Below are the code and all the weights of a small trained network. Each question names an input and a class and asks about switching units off, where a switched-off unit gives its printed mean instead of its output.

import numpy as np


def w(rows, s, z=0):
    codes = np.array(rows[::2]) - 128.0
    scale = np.full(codes.shape[1], s)
    scale[-1] = z or s
    return codes * scale


def f(y):
    return np.maximum(y, 0)


def log_softmax(a):
    a = a - a.max(-1, keepdims=True)
    return a - np.log(np.exp(a).sum(-1, keepdims=True))


def net(x, mask):
    res = np.array(x, float).reshape(1, 7) / 4 @ E
    y = f(res @ A[0][:, :-1].T + A[0][:, -1])
    res = res + np.where(mask, y, B[0][:, -1]) @ B[0][:, :-1]
    return log_softmax(res[-1] @ U[:, :-1].T + U[:, -1])


A, B = {}, {}
E = w([
[101,82,2,68,97,170,123,118,167,200,214],'x0',
[157,216,81,137,65,175,184,219,132,94,166],'x1',
[24,184,91,135,192,187,82,83,111,153,180],'x2',
[64,69,95,83,152,123,193,79,60,139,141],'x3',
[189,167,221,20,139,76,95,159,110,190,70],'x4',
[80,122,93,104,113,171,237,142,65,55,152],'x5',
[153,139,154,191,224,144,221,207,106,100,211],'x6',
],0.0071)
A[0] = w([
[77,128,100,13,124,151,81,85,115,194,133,125],'n0',
[152,112,206,59,198,83,168,140,67,133,126,167],'n1',
[77,165,135,57,207,151,176,147,69,192,190,131],'n2',
[166,157,95,157,96,162,82,173,189,129,191,235],'n3',
[74,167,132,210,175,156,179,163,115,81,180,51],'n4',
[70,187,182,230,200,184,142,111,84,46,153,165],'n5',
[235,241,179,123,118,143,98,239,165,130,128,122],'n6',
[152,2,124,147,202,80,108,92,113,177,129,139],'n7',
[125,135,53,55,98,186,202,176,147,133,195,3],'n8',
],0.0076,0.0041)
B[0] = w([
[92,171,189,160,130,71,59,71,145,140,83,223],'n0',
[140,65,85,123,159,88,157,140,80,119,63,210],'n1',
[134,31,71,115,195,97,159,123,67,134,83,208],'n2',
[162,104,120,111,200,107,150,192,130,188,121,220],'n3',
[69,116,57,200,105,183,146,127,164,113,195,205],'n4',
[94,164,98,201,79,173,113,98,254,121,141,231],'n5',
[163,165,144,134,145,174,181,229,134,153,170,255],'n6',
[111,36,52,139,212,131,161,156,78,119,127,216],'n7',
[136,108,161,130,166,61,73,97,110,193,82,204],'n8',
],0.0093,0.0096)
U = w([
[151,107,120,90,158,113,174,164,46,128,99,196],'0',
[186,166,179,122,136,125,91,165,198,163,142,145],'1',
[83,106,63,145,115,214,209,151,146,107,216,5],'2',
[129,165,204,86,24,110,139,99,118,37,89,52],'3',
[75,118,126,145,146,110,5,38,164,159,109,205],'4',
],0.012,0.003)

Each question gives the input, the list of numbers given to net, and the class t.
The units are the neurons (one row each of A and B). Each row of codes is followed by its name. A weight is (code - 128) times the scale printed after its matrix; where a second scale follows, it is the last column's (A, B and U).
mask holds one flag per neuron, in row order. A switched-off neuron (its flag False) gives its mean, the last column of its row in B, instead of its output. The means were averaged over made-up inputs and are rounded, as every weight is.
A unit's drop is (log p(t) with every unit on - log p(t) with that unit switched off) / (log p(t) with every unit on - log p(t) with every unit switched off).
The circuit of an input: a set's keep is (log p(t) with only the set's units on - log p(t) with every unit switched off) / (log p(t) with every unit on - log p(t) with every unit switched off). Starting from all 9 units, units are removed one at a time, each time the one whose removal leaves the highest keep (on an exact tie, the one counted first), for as long as the keep stays at least 0.8.
units of the circuit, in order: the units of the circuit, biggest drop first
top k neurons: the k neurons with the biggest drops, biggest first
drop when u is switched off: that unit's drop, to one decimal
input [4,7,-4,2,3,-6,8], class 0: top neuron : n5
input [6,-2,-6,-6,-1,5,7], class 1: units of the circuit, in order : n8, n7
input [-7,-7,2,4,-1,6,0], class 2: units of the circuit, in order : n5, n0
input [7,6,-3,-1,-3,-1,-1], class 1: units of the circuit, in order : n7, n8
input [-2,2,5,-5,4,6,-3], class 1: units of the circuit, in order : n7, n1
input [-6,2,-5,3,1,2,-6], class 3: units of the circuit, in order : n7, n3
input [7,-3,-1,-6,-7,-7,1], class 2: top 3 neurons : n0, n8, n7
input [2,3,-6,6,-2,7,1], class 0: top 2 neurons : n8, n5
input [8,-6,7,-2,-4,3,4], class 4: top 3 neurons : n0, n8, n6
input [-1,-1,3,5,6,7,-8], class 4: top 2 neurons : n0, n6
input [6,-1,-7,6,-2,-5,4], class 0: top 2 neurons : n5, n4
input [7,5,-5,-4,1,8,-7], class 4: top 2 neurons : n8, n6
input [-2,-8,-8,5,-8,-6,-3], class 0: top 3 neurons : n7, n5, n0
input [8,3,6,-7,7,7,6], class 0: top 2 neurons : n2, n8
input [6,6,4,-2,7,6,-7], class 4: units of the circuit, in order : n0
input [-2,-2,0,-3,-7,-5,2], class 2: top 2 neurons : n0, n8
input [-7,-1,2,0,-3,7,-6], class 3: top 2 neurons : n7, n6
input [-8,-8,-1,7,-6,-1,7], class 2: drop when n3 is switched off : 0.0
input [4,-1,4,-5,2,-4,2], class 1: drop when n1 is switched off : 0.1
input [7,4,-4,-4,-4,-4,-7], class 1: units of the circuit, in order : n3
input [-8,-3,0,-7,-3,-1,3], class 2: drop when n5 is switched off : 0.2
input [-8,3,1,3,4,-1,7], class 2: drop when n5 is switched off : 0.2
input [-2,8,6,2,0,-4,-3], class 1: top 2 neurons : n7, n4
